Each row is followed by one of two labels, saying whether the row has a hidden trait. Each part has a new trait and two new labels.
In the rows, 128 means zero.
[124 111 128 168 133  85 143 145 150 128 123 126 119 146 149 120 127 145
  51 143 118 139 131 111 163 124 123 123 131 120 129 136 132 125 117 130
 128 139 130 142 136 129 117  92 125 107 125 135 122 141 100 116 110 117
 138 134 129 142 170 123 132 140 134 124 139 131 129 125  98 146 121 120
 138 118 109 208 114 136 106 127 135 140 125 143 127 122 131 139 126 118
  79 108 118  96 152 117 118 142 116 124 111 122 130 107 106 136 160 124
 195 131 134 123 135 124 130 134 135 142 113 110 115 142  28 255 131 179
 137 169 130 138 131 115 133 140 142 190 101 121  98 151 134 128 117 133
 155 152 133  80 113 124 130 143 141  96 124 122 120 148 127 129 120 125
 154 133 138 103 128 105 117 133 120 120 121 170 139 132 131 136 117 122
 126] | (76)
[128 100 150 206 141  94 174 222 147 134 119 137 132 140 161 124 115 147
 100 102  89 144 132  99  94 114 126 150 157  86 127 149 162 127 128 120
 123 132  81 143 154 135 120 119 135  94 142 143 123 135  92 104 104 115
 173 143 131 144 136 125 135 143 161 141 147 119 152 125  90 173 125 121
 139 114 112 193 114 101  89 111 133 156 127 231 124 124 137 157 115 120
  86 107 122 108 189 126 115  97 110 132  96 109 142 126 117 175 142 124
 153 137 151 141 139 101 131 134 117 149 131 129  88 154  70 255 128 171
 118 154 127 123 142 108 119 128 130 165  61 103  88 159 134 126 125 131
 164 162 155  63 100 112 129 121 142  90 162 130 129 208 125 135 107 106
 159 116 151  70 153  49 138 127 122 148 108 208 144  66 110 140 109 107
 119] | (76)
[131 112 142 174 137  87 162 171 149 131 120 134 130 140 147 123 122 144
  79 114 106 138 131 108 122 119 125 133 137 108 129 140 144 126 125 126
 125 133 107 142 144 132 124 106 137 109 134 136 126 132 100 114 110 118
 159 140 128 140 143 123 133 140 141 132 141 113 146 124  93 154 124 121
 135 119 110 186 117 115 101 119 133 149 126 193 127 124 135 142 119 119
  85 122 123 110 159 124 116 118 117 132 106 115 135 120 119 161 141 124
 162 136 143 122 134 111 133 128 130 142 123 126 104 144  77 255 129 164
 118 157 126 130 136 112 126 136 139 169  88 116  98 157 131 126 124 130
 154 155 139  75 109 120 132 129 141  93 134 126 124 166 126 131 112 119
 156 118 146  88 144  80 127 126 121 133 109 185 142  96 115 136 116 114
 122] | (76)
[137 132  91 150 121  37 128  50 151 119 136  99 119 124 145 115 147 134
   5 185 151 106 134 125 224 152 122  90 122 150 121 116  92 133  93 135
 132 138 195 134 131 120 123  68 118 114 115 123 135 161 111 148 126 136
  94 102 141 135 212  96 117 105 124 106 138 151 101 129 106  85 114 105
 141 118 107 189 119 186 150 150 143 130 123  29 137 117 130 150 144 119
  98 108 110  85 139 100 130 170 131 117 122 139 110  52  66  76 147 131
 249 116 115 153 125 184 134 137 138 135  86 101 121 114  66 236 136 187
 164 175 121 160 109 120 149 158 174 215 141 157 108 138 142 133 117 136
 142 134 112  96 135 139 165 177 124  92  76 102 110  93 125 134 148 146
 140 159 129 186 103 166  95 137 107  95 150 100 115 224 109 127 114 132
 140] | (83)
[134 122 152 122 137 133 151 156 129 127 124 149 120 125 143 133 116 132
 151  89 118 136 130 116  89 117 125 128 145 126 136 114 151 130 140 128
 123 125 111 134 143 132 134 139 151 129 137 124 139 107 109 114 124 117
 162 141 125 124  83 143 139 142 127 139 132 142 160 133 122 137 136 139
 128 132 136 144 128 124 115 106 129 132 133 162 123 126 130 101 119 137
 136 144 132 140 151 140 122  97 125 129 126 124 136 144 147 168 109 126
  81 139 150 101 131 119 133 119 136 118 137 141 127 133 158 148 127 112
 104 124 138 113 139 129 111 117 111 114 122 134 128 135 121 131 130 126
 132 128 146 117 124 126 122 126 135 120 129 132 130 134 127 127 109 137
 142 113 141 102 138 110 143 122 138 136 102 175 140  88 140 134 117 128
 120] | (76)
[151 140 132 113 126 112 137 100 130 121 125 140 117 113 140 130 134 123
 107 102 140 103 130 113 109 134 116 113 118 142 136 107 123 137 120 134
 125 117 155 137 129 128 143 117 164 137 135 115 157 108 116 139 132 124
 142 153 128 119  96 141 132 131 125 129 131 116 153 138 108  94 127 139
 131 141 125 142 134 161 148 119 136 123 124  86 132 121 133  78 132 133
 142 177 131 132 133 142 128 130 134 130 125 135 120 101 131 141  95 124
 127 131 144 131 125 160 149 110 157 110 120 144 132 114 183 131 129  97
 115 129 119 129 124 130 124 128 147 158 178 161 131 121 116 139 130 129
 122 113 131 116 144 138 146 150 130 118  85 127 124  83 126 138 124 155
 143 125 139 143 137 144 121 118 123 106 100 126 134 148 131 126 115 135
 122] | (76)
[117 116  95 171 127  41 110 106 137 121 140 100 109 134 151 112 144 133
   1 203 138 118 133 121 222 140 120 121 119 139 125 134 106 125  99 136
 134 147 185 137 122 124 115  71 101 104 115 133 121 154 115 131 118 126
 100 111 138 149 214 116 121 120 142 118 142 151  94 123 104 108 109 112
 144 114 107 227 116 176 133 147 145 134 121 104 128 119 125 168 148 115
  58  88 102  63 178 108 129 181 124 110 106 138 114  70  61  71 176 125
 252 113 125 142 134 167 137 153 130 144  92  90 106 142   1 255 137 235
 177 199 132 159 112 114 144 147 187 241 111 136  77 142 138 137 119 140
 158 148 110  89 111 123 138 159 135  89  82 110 114 114 121 125 148 145
 156 152 127 145 111 161  99 144 108 105 146 114 118 203 129 132 116 127
 138] | (83)
[144 138 119 112 121 113 135  75 137 117 128 127 111 128 135 126 138 134
  79 132 145 107 129 119 145 141 121  96 116 152 132 103 104 140 114 138
 129 118 164 133 133 126 142 106 160 143 120 112 157 120 115 145 137 122
 120 155 128 125 121 136 127 123 125 118 129 139 130 137 112  82 124 132
 130 137 120 138 136 177 147 124 131 116 122  36 134 122 134  72 131 131
 133 166 124 127 111 137 129 141 132 121 121 139 121 101 124 133 106 128
 147 129 129 145 123 159 143 111 153 111 108 136 140 106 158 151 131 109
 132 129 121 140 119 132 128 138 131 156 185 169 140 117 124 142 124 131
 125 112 127 124 150 139 143 160 127 116  80 122 122  78 134 136 127 154
 136 139 133 153 137 155 116 128 125  98 116 107 129 163 130 125 113 136
 129] | (83)
[120 100 130 207 139  65 167 208 153 133 124 123 129 140 166 120 123 147
  60 141  97 144 132 107 148 118 129 146 140  90 125 157 139 120 119 117
 127 140 101 142 149 133 109 100 108  78 139 145 109 158  94 106  99 119
 152 121 134 148 186 117 131 136 153 125 149 129 124 120  89 165 119 107
 147 107 113 203 111 114  94 123 135 155 128 193 124 124 132 181 122 117
  73  79 112  88 191 116 115 126 110 127  99 112 136 118  89 140 178 123
 199 129 140 153 142 105 125 143 111 160 117 105  88 155   1 255 132 209
 144 172 128 134 135 103 127 134 135 188  60  97  78 162 143 122 122 135
 162 163 146  62  95 111 131 132 144  85 157 120 125 210 123 133 116 110
 157 124 136  97 128  81 123 131 117 144 133 188 135 105 104 138 110 107
 120] | (76)
[140 128 106 136 120  77 132  73 147 118 128 111 111 134 145 119 142 140
  22 154 142 109 132 118 192 144 119  93 119 145 127 117  96 137  99 136
 134 128 167 137 132 123 134  90 140 124 117 119 144 143 109 147 123 129
 112 140 131 135 183 116 121 117 129 111 133 141 112 134 101  86 117 118
 136 125 106 176 123 183 139 137 137 121 118  40 137 120 135 107 136 124
 101 143 115  98 123 118 129 164 128 120 112 137 116  72  97 112 129 128
 210 123 118 152 126 170 136 125 146 125  98 106 127 113  87 206 133 151
 150 159 116 153 117 121 139 150 150 200 157 160 119 127 136 140 118 135
 144 132 120 104 142 138 153 172 129  95  84 116 113  82 130 138 135 143
 138 155 130 151 127 149 105 136 113  94 134 107 127 189 121 127 115 135
 136] | (83)
[124 119 108 159 125  75 120 110 140 123 128 113 112 144 143 116 139 138
  15 171 131 123 130 115 197 136 118 121 115 130 128 138 109 127 104 136
 134 140 160 139 122 125 123  78 120 113 118 131 124 146 112 133 115 124
 111 141 132 147 189 121 124 132 138 119 138 127 108 125  98 117 113 118
 138 120 105 203 122 164 123 140 139 132 119  96 131 123 129 132 140 114
  71 116 112  82 146 117 126 177 124 120 103 132 122  81  87 101 159 123
 224 120 125 142 131 152 134 139 139 139 102 102 115 136  32 255 133 192
 155 180 122 151 119 116 142 146 166 219 128 134  94 139 135 134 119 137
 150 142 119  92 120 127 136 150 137  96 104 119 116 120 127 131 137 136
 154 146 129 120 123 137 105 139 110 106 136 128 132 180 132 131 123 128
 133] | (76)
